Rows and whether each has a hidden trait (one of two labels; each part has its own):
In the rows, zero is written as 128.
[135 112 100 134 103  85 133 112 149 138 144 127 118 102 130 101 100  88
 122 146 129 142 131 101 117  45 144 118 131  65 131 114 123 144 144 118
 147 124 124 186 135 100 111 108 126 136]
(60)
[128 136 212 164 182 242 132 110 120 154 123 116 152  82 128  69 121  36
 127 147 130  89 122 145 126 121 176 117 126 112 124 117 124 133 127 124
 120 138 135 114 125 144 134 135 121 108]
(58)
[126 129 128 118 119  93 130 125 132 133 124 128 123 130 128 120 129  85
 131 118 122 118 130 120 126 125  94 132 130 122 129 120 123 127 136 128
 123 127 128 115 124 110 126 121 126 143]
(60)
[125 139 149 118 144 179 128 125 123 129 111 122 136 132 126 166 132  96
 128 120 121 126 131 152 132 149 142 135 128 158 126 118 125 123 121 131
 118 135 132 134 125 139 144 132 131 133]
(58)
[128 103  90 151  99   1 145 130 150 167 178 143 116 155 134  66  98  60
 127 125 146 110 131  89 116  46  75 117 127  68 132 127 119 138 195 122
 140 118 125 205 170  93 104 104 119 175]
(58)
[142 106  83 137 104  38 144 103 178 169 168 124 112 106 134 108  97  64
 120 185 130 162 157  93 114  30 187 116 136  44 133 109 120 176 171 120
 160 117 123 255 159  94  99  96 120 206]
(60)
[126 113  74 113  85  34 127 141 146 123 152 138 114 159 131 117 111 152
 123 110 126 142 132 108 120  73  83 127 127  91 136 127 127 130 141 124
 137 118 123 145 135 107 113 112 129 159]
(60)
[123 119  98 114  99  63 132 156 134 133 106 133 117 162 129 133 131 101
 137 108 120 125 131 116 120 118  71 136 128 113 131 119 121 123 142 134
 122 130 126 151 140 101 114 113 127 167]
(58)
[131 127 120 140 134 145 129 109 128 124 118 123 130 129 127 164 113  78
 127 140 118 149 137 143 121  93 170 128 130  96 130 110 122 131 132 125
 125 125 127 136 124 120 126 117 129 148]
(58)
[124 108 133 153 105  33 136 152 130 156 129 133 117 130 128  97 127  60
 133 116 140  95 125  95 114 108  86 123 128  88 125 130 119 127 183 126
 122 131 127 139 146 102 103 110 119 145]
(58)
[126 105  99 142  99  62 127 166 132 136 167 141 115 155 132  90 113 149
 126 111 148 112 123 100 118  77  85 123 126 102 129 143 125 129 149 127
 131 121 124 120 148 109 110 119 124 124]
(58)
[124 108 100 141  93  63 130 176 127 134 153 144 114 166 130  91 131 175
 130 112 149 110 125 100 124 117  73 126 127 116 128 150 129 127 145 128
 126 127 125 113 145 119 114 124 121 141]
(58)
[123 128 124 146 117  75 129 197 119 136 122 138 120 149 128  94 160 179
 141 102 144 102 124 114 131 197  79 135 124 205 128 149 131 121 135 135
 116 142 130  96 131 131 128 148 124 121]
(58)
[131 139 139 119 148 195 129 117 129 127  86 124 138 120 127 181 116  92
 127 127 116 134 133 158 127 125 172 128 131 106 128 106 123 128 124 127
 128 128 129 133 112 132 135 139 132 139]
(58)
[125 120  98 119  97  44 131 149 129 141 132 135 111 148 129 117 125  95
 141 108 123 125 130 104 120  97  82 133 127 103 133 126 121 124 150 129
 126 129 126 159 145 101 110 112 122 166]
(58)
[123 139 112 126 113  87 127 192 119 119 114 138 121 162 128 125 164 201
 142 105 136 113 125 129 141 246  79 142 127 212 128 154 134 119 131 138
 120 145 129  96 125 141 141 153 131 134]
(58)
[127 144 176 128 166 255 127 104 120 136 117 122 143 103 127 162 133  72
 131 128 126 111 127 165 127 162 196 132 130 152 126 114 125 126 119 127
 116 135 136 112 124 148 143 133 131 124]
(58)
[124 102 131 176 113  28 131 171 122 147 166 141 121 138 131  49 129 134
 129 124 158  86 119  84 121  81  75 118 126 112 124 158 129 129 157 127
 128 127 127 111 145 116 110 118 119 116]
(58)
[135  97 157 161 123  58 137  92 142 169 168 121 124  72 132  18 100  34
 116 165 143  95 125  75 112   8 131  98 129  22 125 132 122 147 145 116
 146 121 127 158 134 119 100 108 119 104]
(60)
[130 130 102 103 120 194 129 100 130 127 118 127 124 137 127 172  99  91
 126 134 115 149 138 140 124  94 153 130 132  89 126 110 124 130 125 127
 136 121 125 195 130 115 119 111 127 160]
(58)
[122 140 123 129 117  74 128 187 117 129 115 136 124 159 127 120 156 194
 144 109 137 116 123 125 134 218  57 139 128 255 127 157 135 117 127 138
 118 142 130 109 130 135 134 150 129 134]
(58)
[126 121 111 117 105  65 128 119 130 138 119 130 122 142 127 136 125  84
 136 111 119 125 133 120 120  99  91 131 129 102 129 116 125 127 138 133
 123 128 128 139 139 106 114 118 126 166]
(60)
[130 123 143 122 139 189 126 126 128 135 115 125 134 119 128 157 115  66
 125 145 120 130 131 148 124  93 187 127 131  91 127 110 123 131 119 128
 126 128 128 155 124 114 122 121 130 140]
(58)
[123 143 133 114 127 125 129 169 117 121 110 132 127 139 126 129 158 181
 142 102 122 121 123 145 141 246  72 144 127 213 126 145 131 116 120 140
 123 143 131 100 123 149 146 156 134 133]
(60)
[123 117  98 125  92   1 131 195 126 126 149 145 111 180 132 100 128 206
 129 118 147 122 127 104 125 126  63 130 125 134 131 153 131 120 150 130
 129 125 125 116 138 107 117 127 127 140]
(58)
[129 101 103 142 103  33 132 126 136 142 164 135 114 136 130  72 108 101
 132 114 133 127 127  96 120  66  86 114 127  70 132 125 125 136 135 121
 140 122 124 145 144 101 104 108 120 146]
(60)
[137 106  68  99  80   7 139 121 179 148 167 134 111 161 133 150  99  92
 126 143 119 176 152 109 125  58 114 130 135  55 137 104 120 165 188 124
 158 116 121 255 154  95 104  97 125 217]
(60)
[128 107  83 112  92  14 140 136 161 155 169 145 111 181 136 106 108  84
 121 114 135 138 136  99 117  62  37 125 132  67 135 114 119 142 194 125
 141 115 122 239 179  94 105 101 124 201]
(58)
[142  98  91 136  99   9 148  98 181 181 170 127 114 112 135  96  98  43
 125 166 126 157 150  93 110  27 149 113 136  49 132 109 118 167 191 120
 159 118 124 255 168  94  98 101 118 200]
(60)
[127 132 145 132 148 123 130 115 121 135 119 127 135 117 127 127 126  74
 132 126 124 101 130 134 128 136 127 129 128 133 124 120 125 124 130 128
 122 131 131 134 127 133 133 125 125 127]
(60)
[131 118  81 109  97  69 127 106 156 124 144 129 113 138 130 144 105 101
 121 133 122 164 136 105 121  58 131 126 130  79 133 115 122 139 137 122
 140 116 122 182 136 104 114 104 127 154]
(60)

[155 128 125 120 123 112 181 128  86 140 122 112  98 130 148 114 147 223
  99 146 148 166 109 157  78 136 116]
Zumi
[151 131 139 144 134 124 130 131 126 121  95  41  88  80 142 169 137 214
  73  72 181  65 152 161 136  82 193]
fifid
[144 117 144  95 129  66 161 128  82 137 122 106  98  96 142 110 129 158
  85 135 170  98 117 155 120 122 152]
Zumi
[113 130 138 144 125 140 197 144 166 123 119  90  87 147 133 108 123  83
 145 157 106 140 138 139 131 175  88]
fifid
[158 143 129 166 129 165 170 137 124 125  89  21  72 107 153 161 158 255
  90  76 170 123 142 170 101  97 153]
Zumi
[135 100 118  87 123  58 133 135 109 110 147 160 143 129 129  97 105  30
 136 164 134 134 133 127 161 128 165]
fifid
[ 88 137 169 115 136 114 155 122 120 167 119 106  80  96 127 117 135 131
  83 129 137  55 111 140 111 158  82]
Zumi
[156 118 119 139 128 120 108 137 145  95 114  78 127 107 133 154 123 139
 122  91 156 100 166 137 169  81 218]
fifid
[149 127 129 114 124 105 197 130  92 140 119  95  89 123 149 108 149 219
 108 135 150 156 113 163  86 133 117]
Zumi
[122 141 128 181 129 185 137 139 190 110 110  74 113 141 127 149 128 133
 151 111 107 124 157 127 147 129 125]
fifid
[116 159 140 171 134 210 130 121 150 144 104  83 110 126 127 161 154 225
 113  89 128 116 124 134  87 128  88]
Zumi
[113 160 140 173 134 207 135 123 153 146 101  75 102 125 129 160 157 234
 114  87 122 115 126 137  95 128  87]
Zumi
[124 137 109 160 127 193  84 128 173 115 137 146 173 162 115 148 126  96
 176 122  85 168 127  98 140 123 112]
fifid
[ 93 124 152 119 130 107 162 136 157 132 131 120  99 122 123 107 111  27
 128 157 114  80 133 130 155 165 105]
fifid
[169 127 106 170 123 158 162 148 160  89 105  50 108 137 146 152 133 187
 142 103 138 159 166 149 142  99 184]
fifid
[151 116 116 131 121 113 190 145 137 106 123 111 105 145 144 110 124 123
 146 150 125 159 150 143 133 141 143]
Zumi
[109 131 136 140 125 136 196 143 163 127 123 101  85 147 134 106 121  81
 128 163 105 133 140 138 133 172  90]
fifid
[159 140 128 159 128 167 160 130 111 134 100  58  95 117 146 157 155 255
 103  84 161 139 135 157  98  98 151]
Zumi
[162 141 119 151 127 162 141 127 105 126 104  76 109 119 146 156 155 255
 104  88 158 149 128 154  90  97 149]
Zumi
[110 134 134 142 125 146 187 142 166 124 125 107  88 152 130 107 122  80
 156 167  93 146 135 136 128 172  78]
fifid
[106 133 137 147 133 150  87 129 173 116 124 127 135 118 113 148 116  65
 134 111 114  85 150 111 164 117 139]
fifid
[106 149 152 143 131 156 184 126 131 159 113  95  79 130 132 119 147 191
 106 132 119 118 110 148  84 169  57]
Zumi
[ 98 136 164 111 136 103 147 122 117 159 122 117  87 102 125 112 128 111
  86 135 137  62 114 138 122 152  93]
Zumi
[119 158 142 173 133 207 147 127 156 140  99  61  93 123 133 157 151 228
 110  90 125 112 132 142 101 130  99]
Zumi
[143 130 135 130 134 123  95 119  99 131 113  92 126  90 131 158 139 220
  86  77 171  80 134 140 127  81 178]
fifid
[100 123 151 126 131 107 166 142 170 124 121 100  88 113 126 110 107  25
 123 149 125  68 149 135 169 149 118]
fifid
[147 128 125 115 124 111 182 127  86 142 121 112  96 138 147 110 145 208
 112 139 146 167 108 160  83 139 106]
Zumi
[123 139 126 177 128 185 141 140 191 107 112  79 120 144 127 145 128 129
 152 111 108 128 158 126 147 126 127]
fifid
[170 142 122 157 128 170 155 130 115 124  98  55 101 119 148 155 156 255
 102  78 160 159 135 160  94  97 155]
Zumi
[105 148 151 137 130 159 191 125 126 162 112 104  78 132 137 116 152 196
 108 137 119 125 105 148  77 169  50]
Zumi
[159 138 115 146 127 160 128 124 109 127 114  96 126 128 140 153 152 255
 116  93 149 162 124 145  94 101 145]
Zumi
[ 93 138 165 113 135  93 157 123 122 162 118 104  82  98 127 113 131 132
  87 130 138  56 114 144 117 154  88]
Zumi
[147 127 121 111 129 108  89 116  87 133 131 141 146 105 128 139 135 192
 101 105 162 135 116 130 117  91 168]
fifid
[145 128 132 124 132 111 115 123  99 129 117 101 119  94 133 149 136 208
  87  91 166  94 130 139 122  88 173]
fifid
[148 131 142 139 134 118 141 131 116 122  94  41  86  78 142 158 135 231
  69  73 187  61 149 161 138  82 193]
fifid
[100 118 146 111 127  92 146 135 148 128 136 151 122 124 120 103 106  15
 131 157 109  87 133 121 162 157 112]
fifid
[ 87 138 160 103 135 111 124 114 106 171 133 158 118 107 118 112 130 100
  96 141 124  78  95 123 106 161  69]
Zumi
[116 154 135 168 133 203 130 123 151 143 107  73 111 126 128 162 151 228
 117  91 121 113 126 134  99 132  96]
Zumi
[ 99 125 155 125 130 101 177 141 163 125 111  92  83 109 127 105 107  37
 117 151 123  70 147 137 163 155 111]
fifid
[ 96 138 160 109 134 124 142 119 111 163 126 130  98 106 126 110 133 126
  91 138 135  78 106 137 109 156  84]
Zumi
[109 134 144 159 135 152 119 138 188 110 104  66 104 106 123 153 119  94
 120  99 129  70 166 129 177 109 163]
fifid
[107 120 150 128 129 100 175 144 165 120 119  88  80 115 130 105 106  23
 122 151 124  76 152 141 162 151 124]
fifid
[154 126 126 118 124 111 188 131  89 134 117  93  91 126 149 116 130 208
 106 131 151 161 119 160  93 132 128]
Zumi
[ 97 126 156 128 131 112 153 138 167 128 125 112  98 115 123 110 110  33
 124 150 114  67 144 128 161 156 112]
fifid
[144 129 138 119 125 112 200 132  89 144 111  82  62 117 151 112 146 228
  90 132 156 140 116 167  86 142 111]
Zumi
[102 145 149 128 129 143 173 123 119 164 123 130 102 134 130 110 144 155
 116 141 114 137  99 135  79 167  49]
Zumi
[105 148 149 138 130 155 180 125 127 162 117 103  83 129 136 113 147 176
 112 138 119 123 106 145  85 169  54]
Zumi
[105 133 141 151 135 149 110 134 179 116 115  77 118 108 118 150 116  89
 120 107 125  61 160 122 171 121 155]
fifid
[ 99 122 150 122 130  98 161 138 157 129 127 110  92 117 123  98 108  26
 119 149 120  77 141 132 160 159 120]
fifid
[118 143 124 174 129 194 132 137 191 112 119  95 123 148 122 151 129 128
 155 114  98 132 151 119 141 130 121]
fifid
[140 129 134 120 134 117  99 119 106 135 115 101 126  94 131 153 136 208
  81  85 167  86 126 139 121  86 174]
fifid
[112 159 140 166 135 204 114 118 146 148 109  95 117 125 123 162 150 199
 114  89 121 112 121 128  93 129  88]
Zumi
[126 142 128 178 128 192 138 139 186 111 107  72 114 135 129 153 130 153
 144 104 112 122 158 132 144 124 130]
fifid
[103 150 155 149 139 166 105 118 142 150 106  92 111  97 121 156 141 177
  92  87 137  62 131 129 117 120 107]
fifid
[107 150 154 151 139 169  91 117 144 149 108  90 127  91 118 161 139 189
  92  83 138  55 129 126 124 110 119]
fifid
[ 98 124 152 126 131 107 156 137 159 134 125 115  98 118 124 107 110  41
 123 150 118  76 142 140 160 152 114]
fifid
[116 157 138 170 132 203 129 122 145 144 107  89 111 131 128 156 153 221
 120  94 121 127 121 132  86 131  86]
Zumi
[ 94 126 167 131 132 106 194 143 162 127 113  75  65 107 130 110 112  45
 109 140 129  60 148 145 163 158 114]
fifid
[156 127 132 111 124 102 193 131  79 137 116  93  80 121 154  98 146 239
 100 136 162 156 112 169  83 131 118]
Zumi
[152 125 127 122 132 113  99 121  90 128 118 102 127  93 134 154 136 212
  81  89 170 101 134 145 121  83 184]
fifid
